In the rows, zero is written as 128.
Each row of numbers belongs to one of the things below and depends on some of the facts about them. Some rows are named. Which thing is each other row?

Some facts about the things:
β: belongs to class; σ: uses
{klidi,forul,gesus,togek,zefin,kapir,gavi,vipo,grizak,vidrir,plebak,muvur,grogru,nabra,groklunel,zolun,brokluzol,fletral,flozom,vama,pogakle,plubotro,klepi,tefuplom,guklasuk,plodeklik,roplu,groflo,topletik,befligrok,plonekin,poflemen,tutuk,plofluk,gedi,burotril,dovol,betam,vodoser,grosteste,guklasu,fanel,flivol,mize,loklebol,grigum,grugrek,stuluzu,staske,skovi,gregru,drasku,fludam,vupu,rekluk,troze,kabri,stesken,zaka,dalo,razem,goliplak,britogo,dazo,bivol,rograr,dedebrun,trarus,duka,tozu,gezus,sobal,guzom,riko,skobrur,lunuk,skisis,naskom,plaplu,gritak,stukon,beles,diskal,beflar,mogral,brolesel,klupadem,nobrul,saviror,drutas,limupu,kliflos,mivek,legi,bregregen,rogros,gilir,saskebrus,trober,felel,zatro,keper,lidris,bruki,nedrok,braplin,saren,vasko,grupu,klotren,pladrilos,zozu,pitus,migas,gestu} β a
{topofe,redi,bive,plubra,ruklek,nupla,voskek,pletragres,tralo,bobul,pabrar,ristar,guplim,lizim,reku,gridu,kiside,paple,pibrugu,punakel,durofin,nolil,rigus,zoda,timavim,tonil,flukastok,zizal,nesis,pefekin,sidris,rusegre} β c
{vulal,truskabu,loflu,mulom,leduplan,manu,sotral,numekor,rados,robufu,zitu,pegadrek,dafa,klekli,kepi,zoskur,todruk,ziklom,tridrur,fiman,librakol,bribral,bati,grerel,gresan,bobam,brukesi,drogrel,kleve,kadrak,sivokles,tefar,kaven,flitre,tastu,troskegar,munen,petrer,griklum,vize} β b
[topofe,grugrek,skobrur] σ gestu
[topofe,dazo,skisis,beflar] σ dedebrun
[topofe,stukon] σ bobam
[topofe,zozu] σ muvur
[topofe] σ zitu
[topofe,goliplak] σ vama
[vulal,gavi,dalo] σ riko
[vulal,brukesi] σ zatro
[vulal,goliplak,kadrak] σ felel
[vulal,nedrok,saren] σ voskek
[togek,nabra,zizal] σ leduplan
[togek] σ sidris
[zefin,grosteste] σ britogo
[zefin,librakol] σ bobul
[zefin,klekli] σ kaven
[kapir] σ vupu
[kapir] σ timavim
[kapir,goliplak] σ mogral
[kapir,dalo,gezus] σ paple
[gavi,zaka,sobal,skisis,lidris] σ reku
[bive,klepi] σ pletragres
[bive] σ numekor
[bive,skobrur] σ loklebol
[bive,troze] σ pefekin
[bive,grugrek,kliflos] σ rados
[bive,zolun,tutuk,ristar] σ vidrir
[manu] σ kiside
[manu,saviror] σ tridrur
[manu,befligrok,gezus,saren] σ betam
[manu,grosteste,librakol,fludam,dalo] σ vipo
[manu] σ ziklom
[plebak,ruklek,pibrugu] σ grogru
[plebak,skisis] σ plubra
[plebak,gresan,duka,skisis] σ todruk
[plebak,befligrok] σ braplin
[nabra,diskal] σ skovi
[nabra,sobal] σ naskom
[ruklek,nobrul,nesis] σ flitre
[ruklek,bivol] σ gilir
[ruklek,roplu] σ bribral
[ruklek] σ klidi
[ruklek,bati] σ pegadrek
[zolun,nesis] σ sotral
[brokluzol,guklasu,stesken,skisis,beflar] σ truskabu
[brokluzol] σ grupu
[brokluzol,rekluk] σ grigum
[pogakle,tefar,rogros] σ bregregen
[pogakle,rogros] σ lizim
[klepi,plofluk] σ redi
[klekli,gresan] σ grizak
[klekli,bivol] σ burotril
[klekli] σ guplim
[klekli,plodeklik,kadrak] σ saskebrus
[klekli,topletik,poflemen,lidris] σ razem
[plodeklik,troze] σ gritak
[plodeklik,grugrek,gezus] σ forul
[roplu,brukesi,saviror] σ gedi
[topletik] σ pladrilos
[topletik,gregru,gresan] σ vodoser
[poflemen,tefar] σ pabrar
[poflemen,plofluk,stesken] σ nolil
[tutuk,guklasu,tefar] σ dafa
[tutuk] σ fiman
[tutuk,guzom] σ rograr
[plofluk,saviror] σ bruki
[plofluk,zaka] σ troskegar
[plofluk,stesken] σ keper
[dovol,goliplak] σ flozom
[dovol,librakol] σ plubotro
[grosteste,kliflos] σ staske
[ristar,duka] σ kepi
[ristar,zizal,zozu] σ drutas
[librakol,pibrugu,zizal] σ lunuk
[librakol,kliflos] σ trarus
[grugrek,gresan,drasku] σ flivol
[grugrek,stukon,zoda] σ robufu
[bati,gezus,pibrugu] σ migas
[bati,diskal] σ kabri
[gregru,dalo] σ mize
[gresan] σ durofin
[drasku,saviror] σ limupu
[drasku,goliplak,zozu] σ guklasuk
[drasku] σ tefuplom
[fludam,troze] σ brolesel
[fludam,kliflos] σ trober
[fludam,rekluk,nedrok] σ vasko
[fludam,duka] σ groklunel
[troze] σ petrer
[stesken,tonil] σ pitus
[stesken] σ flukastok
[stesken,skisis] σ klotren
[brukesi,skobrur] σ grerel
[brukesi] σ gridu
[zaka,skisis,rogros] σ zoskur
[dalo] σ griklum
[dalo,nobrul] σ tastu
[goliplak,sobal] σ mulom
[goliplak,zizal] σ tralo
[dazo,lidris] σ fanel
[dazo,diskal] σ rigus
[dazo] σ mivek
[dazo,stukon] σ gesus
[dazo,pibrugu] σ beles
[bivol] σ munen
[bivol,tefar,nobrul] σ loflu
[duka] σ kleve
[duka] σ legi
[duka] σ stuluzu
[sobal] σ nupla
[sobal,rogros] σ plaplu
[skobrur] σ punakel
[stukon] σ fletral
[beflar] σ vize
[kliflos] σ plonekin
[zoda,lidris] σ drogrel
[zoda] σ tozu
[lidris] σ sivokles
[nedrok] σ rusegre
[zizal] σ klupadem
[zozu] σ groflo

Named rows:
bivol: [126 121 139 138 149 137 115 121 140 134 115 124 129 129  98  91 128 142
  99 145 118  94 118 108 122  97 164 163 132 133  89 107 121 149]
pibrugu: [182 133 112 156 130 103 184 138 144 100 147 160  85 135 177 143 188 128
 107 135 193 182 150 148 111 101 125  81 107 184  97 117 112  76]
nabra: [117 121 137 108 147 143 119 144 170 123 100 111 125 102 103 104 132 132
 161 135 144 107 134  87 122 114 144 116 125 152  78 116 100 161]
guzom: [132 131 136 111 126 138 123 134 137 131 123 122 131 115 111  96 125 114
 122 111  87 120 129 119 119  94 144 158 141 117  88 129 106 161]
zaka: [102 137 163  97 144 101 107 150 138 162 113 123 113 120  82 130 110 162
 151  99  81 114 102 119 112 129 133  93 146 159  81 113  85 164]
kapir: [123 125 133 118 133 128 118 117 137 126 123 120 107 120 103 103 128 130
 134 126 108  98 129 111 143 100 139 134 133 124  97 116 123 147]
pletragres: [181 146  83 149 109  89 181 145 115 100 142 143 118 162 140 180 155 108
 126 134 161 200 134 167 109 112 120 107 145 137 135 142 108  65]
pitus: [115 112 162 129 126 131 126 123 132 139 127 131 139 125  87 115 114 131
 134 159 110 118 131 101 136 126 146 141 154 104 111 132 131 133]
riko: [108 140 121 114 144 131 104 145 118 139 135 116 113 141  75 138  97 151
 157 125  82 102 112 104 137 131 122 118 171 122 103 117 120 141]
felel: [117 113 105 123 110 131 116 131 132 122 110 100 116 143  82 140 112 130
 160 149  98  82 113 101 154 114 134 137 158  99 120 126 122 149]
drogrel: [106 144 130 130 119 139 116 120 108 128 125 123 157 129 205 162 131 135
 124 111 147 126 130 172 120 195  91 122  79 150 201 138 158 129]
lizim: [161 112  74 160 126  88 170 143 118 131  91 136  90 171 122 157 131 121
  87 111 192 214  98 174 107 101 137  79 116 150 163 138  93  79]
saskebrus: [116 113 119 117 121  98 129 106 137 121 113 104 113 130  80 126 118 131
 140 148 109  84 123 118 161 108 146 160 137  95 137 134 127 141]
plaplu: [111 110 133 124 149 126 117 141 128 142 106 107 116 120  73 122  88 137
 126 122 135 123 107 113 137 121 131 131 144 122 118 131 116 149]
loklebol: [127 118 130 113 132 128 125 132 133 123 126 116 136 118  86 125 109 120
 139 127 117 115 134 106 138 114 125 156 156 103 109 136 125 136]
flitre: [125 143 120 153 134 177 106 144  96 128 136 130 179 146 224 169 132 141
  69 134 152 120 115 154  97 185 107 154  91 175 159 119 180 124]
truskabu: [ 87  95 199 149  64 170 141 120 110 164 122 162 182 115 230 132 139 124
 113 137 116 169 125 164 104 196 117  86  97 114 198 150 154 113]
forul: [127 106 130 114 124 107 131 114 137 118 124 108  97 109 100 113 108 119
 127 123 130  92 140 112 173 102 120 154 131  91 120 140 136 142]
burotril: [125 124 138 128 149 118 115 124 125 134 120 120 134 127  87 118 106 135
 115 147 122 102 122 111 145 121 147 153 147 110 113 127 137 136]

Rows to name:
No name comes twice in this set of rows, the named rows included.
[122 149 113 131 127 166 112 144  93 124 139 124 190 132 226 172 130 118
  99 100 125 141 125 159  85 185  80 162 103 160 163 137 167 134]  sotral
[120 129 127 114 131 126 118 115 140 125 128 117 119 113 100  95 135 117
 143 118  98 108 129 120 135  94 149 144 139 107 110 125 113 154]  troze
[134  98 146 113 124 122 130 121 145 126 142 120  50 106 132  86 135 129
  98 100 118  77 137 110 175  75 121 136 130 116  84 110 144 159]  gezus
[111  90 193 128  94 141 136 125 142 163 116 154 147 110 117  74 131 120
 112 139  78 146 116 120 115  96 168 127 139  92  96 136 104 147]  guklasu
[185 158  68 129 103 102 183 139 128  93 141 140 127 155 163 155 178  91
 129 106 127 207 139 180  84  85 109 122 128 144 123 147  81  86]  bive
[115 142 149 129 135  86 114  97 133 146 126 123 139 124  88  94 137 150
 116 148  86  91 119 136 127 104 178 159 122 128 102 117 111 144]  poflemen
[103  94 208 120  97 133 135 124 151 159 123 153 141  93 116  85 137 131
 138 147  86 135 137 104 124 112 160 104 137  99  90 128 108 138]  beflar
[124 115 148 115 142 136 124 135 162 126 113 119 115  97 107  98 135 129
 138 139 133 101 136  92 136 110 146 128 125 143  80 116 111 151]  diskal
[170 121  68 164  88 118 177 146  99 106 149 149  65 200 147 191 162 121
 128 123 123 169 114 159 132 101 102  70 173 131 148 122 121  65]  voskek
[111 147 116 137 127 147 115 108 103 131 127 123 157 129 198 147 135 133
 118 118 156 134 128 166 115 187 102 125  72 140 217 132 163 127]  kaven
[174 151  80 141 124 118 176 140 154  91 117 142 108 135 155 152 188 106
 152 136 184 203 147 144  91 102 130  71 102 178 115 126  87  80]  zizal
[134 120 132 110 133 133 125 144 123 135 127 121 145 116  94 116  96 106
 120 109 104 132 122 116 128 105 124 168 165  98 102 142 127 146]  rograr
[116 135 118 160 119 172 114 133 109 127 126 128 168 137 219 171 139 139
 110 146 155 104 120 146 106 191 103 134  90 161 183 124 172 121]  bribral
[132 111 154 118 135 117 123 142 134 142 147 127  95 112 109 122 102 134
 105 116 122 100 134 105 160 111 111 146 157 107  89 130 148 137]  braplin

Now the same things, written a new way:
Some things and their rows:
klotren: [131 127 135 133 118 109 121 128 144 131 124 151 122 128 125 127 142 128
 123  84 111 136 130 125 127 132 142 126 149 137 121 130 134 127 135 141]
plebak: [133 136 137 117 137 130 125 112 131 122 135 131 104 133 120 137 148 132
 114 112 120 113 132 120 130 113 159 116  69 145 111 131 130 128 116 129]
saviror: [127 142 136 132 129 127 120 110 136 126 128 116 130 125 116 123 145 134
 107 101 137 129  97 129 133 117 141 117  89 129 140 134 122 160 130 106]
poflemen: [126 145 155 114 137 111 135 107 144 133 128 148 119 124 120 119 115 130
 113 105 156 126 127 122 121 113 120 124  51 125 135 141 119 129 124 126]
tralo: [124 127 114 132 116 138 135 133 107 131 126  77 138 140 135 128  70 128
 141 156 143 128 155 120 136 148 120 127 202 155 145 119 123 133 115 128]
gezus: [125 133 142 108 141 124 137 107 102 111 130 131 113 124 125 131 184 138
 117 123 107 101 102 122 127 124 166 123  86 133 120 129 138 120 110 112]
tozu: [128 129 139 134 120 111 119 128 143 130 122 150 122 126 126 126 146 129
 127  89 119 130 118 126 128 133 139 127 144 128 128 128 138 120 134 142]
zefin: [131 151 130 118 142 116 125 118 133 133 131 136 117 123 121 122 122 129
 114 121 153 128  91 128 129 115 154 117  88 103 133 133 119 120 119 123]
groklunel: [130 131 133 130 123 111 120 132 141 133 125 153 123 127 131 124 145 129
 124  92 120 134 113 131 130 132 145 123 149 123 129 129 136 116 137 138]
guklasuk: [129 129 139 139 118 117 113 127 143 130 119 136 124 127 127 127 146 129
 129  94 120 130 110 122 130 135 140 129 147 124 134 128 138 133 132 140]
munen: [128 101 105 127 134 155 133 141 135 128 131 133 142 119 139 131 142 120
 147 164 121 138 149 147 124 134  88 145 116 122 120 121 124 120 140 115]
ristar: [129 141 115 131 127 153 139 135  87 126 131  84 132 160 129 133  63 130
 125 219 186  96 140  97 133 110 114 114 141 135 144 126 120 146 115 130]
grigum: [130 130 131 136 117 109 123 134 140 132 124 154 131 124 124 125 149 128
 117  91 112 139 115 127 125 134 146 124 167 130 123 130 133 130 136 135]
leduplan: [132 107  96 138 134 162 118 142 130 125 130 108 137 120 132 139 136 117
 152 175 120 140 138 146 132 133 105 145 129 110 118 117 125 130 130 121]
beflar: [135 143 130 132 118 116 131 116 133 129 134 137 127 124 102 136 136 121
 104 129 113 134 131 111 115 112 166 120 101 136  96 139 118 155 109 139]
nesis: [124 138 120 124 129 161 141 124 106 129 138  85 133 158 133 131  65 133
 115 170 185 105 153 124 138 120  97 108 140 162 151 124 108 143 124 105]
bruki: [128 128 137 135 118 112 118 128 148 132 123 144 125 126 127 124 146 129
 122  79 119 136 115 131 130 134 135 125 149 132 133 129 135 129 139 133]
gilir: [129 128 139 136 120 119 117 125 153 132 125 153 121 129 130 129 148 130
 121  75 122 129 121 135 131 138 128 122 142 137 134 127 133 118 137 130]
britogo: [131 133 129 127 126 109 119 133 145 136 125 152 122 124 129 122 133 128
 125  89 129 136 109 135 130 134 147 122 149 113 132 128 131 109 135 137]

Rows to name:
No name comes twice in this set of rows, the named rows included.
[131 125 132 132 122 123 114 123 152 129 127 146 115 131 130 132 152 128
 123  80 119 125 127 134 134 137 144 122 134 144 125 124 133 116 131 132]  grogru
[125 114 108 129 140 167 132 126 119 118 135  94 150 116 124 127 139 125
 131 189 131 133 127 145 126 112  94 136  64 126 131 129 117 168 138  86]  brukesi
[134 155 120 111 149 113 125 127 124 135 133 139 117 120 124 121 120 130
 111 126 148 132  78 135 129 113 170 113  96  91 133 131 115 113 122 123]  grosteste
[130 126 142 129 130 108 118 138 131 127 126 135 122 129 131 122 133 136
 126  79 105 139 117 134 134 124 139 125 146 133 130 132 143 132 151 139]  riko
[130 144 137 138 132 126 113 115 125 124 123 117 119 131 115 131 139 131
 118 140 141 116  96 113 130 111 152 121  98 108 131 131 129 151 117 134]  zozu
[127 128 151 117 128 104 124 122 158 136 122 157 117 122 134 116 124 129
 132  76 139 132 140 123 127 130 123 130 103 134 137 134 135 109 139 139]  razem
[126 119 141 116 128 112 133 129 113 116 127 154 121 124 136 128 186 138
 123  87  83 117 116 129 127 139 159 126 157 144 120 126 149 107 136 125]  betam
[119 159 164 139 137 115 140 107 109 122 128 141 119 137 116 145 132 134
 110 116 114 123  90 145 117 131 107 136 119  81 121 136 112 118 102 138]  pogakle
[128 142 139 124 137 121 126 116 121 123 129 127 118 126 120 128 145 134
 115 121 129 118  99 123 129 117 149 121  90 118 128 132 129 135 120 126]  kapir
[130 149 131 127 137 122 119 117 128 127 127 122 120 125 117 129 131 131
 115 121 139 126  90 126 129 115 155 120  96 105 132 131 122 137 118 125]  dovol
[128 126 140 133 117 113 118 124 140 129 119 147 124 124 128 125 153 127
 130  99 118 126 118 117 127 136 143 131 147 125 130 127 142 125 127 139]  gestu
[121 158 166 141 140 112 135 110 106 123 130 132 114 141 115 147 121 135
 113 116 106 127  99 141 119 126 111 138 113  89 113 137 115 125 102 147]  rogros
[128 101 105 132 131 154 131 141 132 126 130 127 145 115 136 129 146 120
 147 170 119 139 147 143 124 132  93 145 124 120 124 121 128 131 143 115]  grerel
[129 125 134 129 121 122 118 121 141 125 125 145 115 126 130 132 165 131
 126  83 109 122 122 130 133 141 150 124 147 136 123 123 137 109 125 130]  migas

Now the same things, written a new way:
Named rows:
kepi: [ 84  92 126 122 158 114  32 148 118 139 143 139 162 102 144 148 118 176
  69  80 132 140  96 130 113 158 144 117 217 132 113 156 113]
braplin: [142 126 137 128 103 123 126 133 117 116 122 105 109 150 120 150 108 120
 146 127 127 106 138 135 143 152 109 153 120 126 122 121 123]
migas: [158 121 141 139 101 125 122 123 116 117 118 103 103 143 128 166  91 118
 183 135 127 114 133 130 147 137 109 135 105 122 124 131 109]
stesken: [137 139 115 152 114 124 129 140 137 131 133 116 109 147 100  77 168 114
 126 151 126 106 149 126 144 154 153 151  69 145 129  92 144]
keper: [139 137 135 145  87 130 106 160 113 123 136 119  66 163 110 104 125 112
 162 130 139 111 163 139 139 112 115 139 135 127 104 107 130]
klotren: [134 139 136 139  81 123 110 151 110 120 133 107  79 155 108 121 137 119
 145 131 123 109 146 138 150 127 130 136 135 128 106 106 130]
plofluk: [141 139 115 160 116 129 134 141 134 129 136 128  98 149 101  71 157 104
 139 149 135 110 152 128 133 144 141 156  72 147 124  98 144]
saren: [148 131 126 122 128 142 162 136 150 121 104 110 124 132 130 101  95 122
 131 140 130 108 138 116 137 164 128 164  53 131 135 109 134]
guklasuk: [131 143 127 131 100 137 144 172 120 112 131 127  86 125 116 148  93 112
 175 140 120 129 160 114 138 144  85 146 158 134 124 136 114]
klupadem: [137 137 131 144 105 122 132 155 109 119 139 107 129 132 113 153 100 110
 165 153 122 139 148 119 145 151 102 135 111 142 133 116 112]
kleve: [ 79  82 127 119 170 118  35 140 112 141 137 133 163 112 140 140 126 176
  53  77 133 136  92 134 110 168 150 127 194 125 115 156 125]
bobam: [ 93 112 124 123 159 119  30 137 153 141 110 149 116 119 136 145 127 163
 136 100 130 150  94 112 119 140 174  87 210 104 106 178 102]
ruklek: [148 109 102  82 165 105 214  38 141 131 137 146 147 117 136 156 195 128
  68 128 135 138  61 141 108  90 139 111 119 143 188 125 159]
timavim: [121 138 130  45 146 127 225  88 133 125 127 138 145 105 142 164 152 134
  66 138 137 161  95 135 104  65 115  95 189 129 169 142 156]
zoskur: [ 86  88 129 133 141 133  35 157 141 138 120 135 165 121 125 135 138 177
  82  92 149 140  88 147 129 109 170  85 213 119  86 157 125]
gavi: [140 138 123 138 109 144 155 140 161 123 113 115 139 131 111  94 131 116
 136 152 118 115 146 117 151 152 140 144  74 134 125 111 139]
vama: [133 144 129 127  97 136 132 160 138 116 124 120  87 120 118 140  96 110
 185 145 115 130 160 111 139 135 105 135 132 129 125 128 116]
durofin: [109 133 133  62 142 109 222  71  99 127 132 153 124 108 133 161 188 130
  48 116 123 142 109 139 105  95 101 112 211 119 156 145 160]
lunuk: [138 136 144 146 106 124 117 136  97 118 133 106 135 141 122 170  88 106
 168 149 126 128 150 130 144 143  93 134 109 133 128 127 111]

Which thing is each row?
No name comes twice in this set of rows, the named rows included.
[122 141 127  62 142 105 190  92 109 126 148 137 147 119 130 177 174 129
  67 150 139 170  95 142 114  67 111  76 183 136 173 127 143]  sidris
[124 142 135  61 141  98 185  69 105 128 126 132  96 133 128 183 188 130
  95 137 129 159  74 144 121  62 133  68 188 118 163 133 139]  rigus
[143 139 125 152 126 139 159 121 147 128 118 128 139 121 134  91 111 105
 155 140 109 116 161 110 132 160 132 158  58 130 133 117 130]  plodeklik
[ 99  85 105 118 184 146  79 145 182 142  99 145 187 106 133  94 123 172
  69 115 150 141  90 113 111 170 181 118 141 119 109 162 131]  vulal
[116 136 129  58 130 123 204 108 126 125 132 138 144 112 128 160 183 137
  61 145 135 163  97 147 114  60 123  75 194 129 161 126 156]  nupla
[115 138 142  54 119 123 199 103 112 124 133 137 111 122 124 158 183 140
  67 131 134 159  98 152 115  37 127  72 221 115 146 127 155]  reku
[ 84  91 108 159 183 128  76  97 160 151 114 166 242  98 132  96 162 157
  76 107 133 132 101 128 115 167 175 122 134 119 116 177 135]  klekli
[ 80  91 122 123 152 135  52 168 160 134 114 146 187 108 123 141 119 172
  87 114 144 160 105 128 125 128 157  87 200 119 103 177 116]  mulom
[146 124 109  79 156 109 213  54 125 130 148 146 144 111 150 155 185 130
  52 120 130 147  75 144 104  62 124 103 134 141 177 118 148]  nesis
[ 90  87 126 134 157 122  17 151 136 138 124 136 204 115 123 174 107 167
 109 115 147 163  93 137 123 130 145  80 192 124 109 171 105]  leduplan
[122 131 133  47 135 108 189  81 109 125 140 131 100 129 129 169 191 138
  65 113 132 139  86 153 110  73 124  95 206 126 160 128 159]  plubra
[ 93  87 116 144 200 118  59 113 137 152 119 137 244 116 130 115 131 160
  75 128 153 151  98 118 115 179 169 116 125 128 132 164 126]  librakol
[103  80 105 157 165 140  49 125 165 148 130 152 227 103 135  92 162 172
  63  96 137 129  84 138 124 116 184 103 129 137 109 155 129]  tefar
[114 139 112  66 167 102 187  91 108 133 164 151 131 103 139 144 187 132
  31 134 119 159  90 132 100  96 116 115 142 150 187 110 151]  ristar
[139 141 117 147 103 133 129 146 155 126 123 122 123 138 103  88 153 114
 144 147 123 111 151 126 151 142 158 141  77 141 116 100 137]  zaka

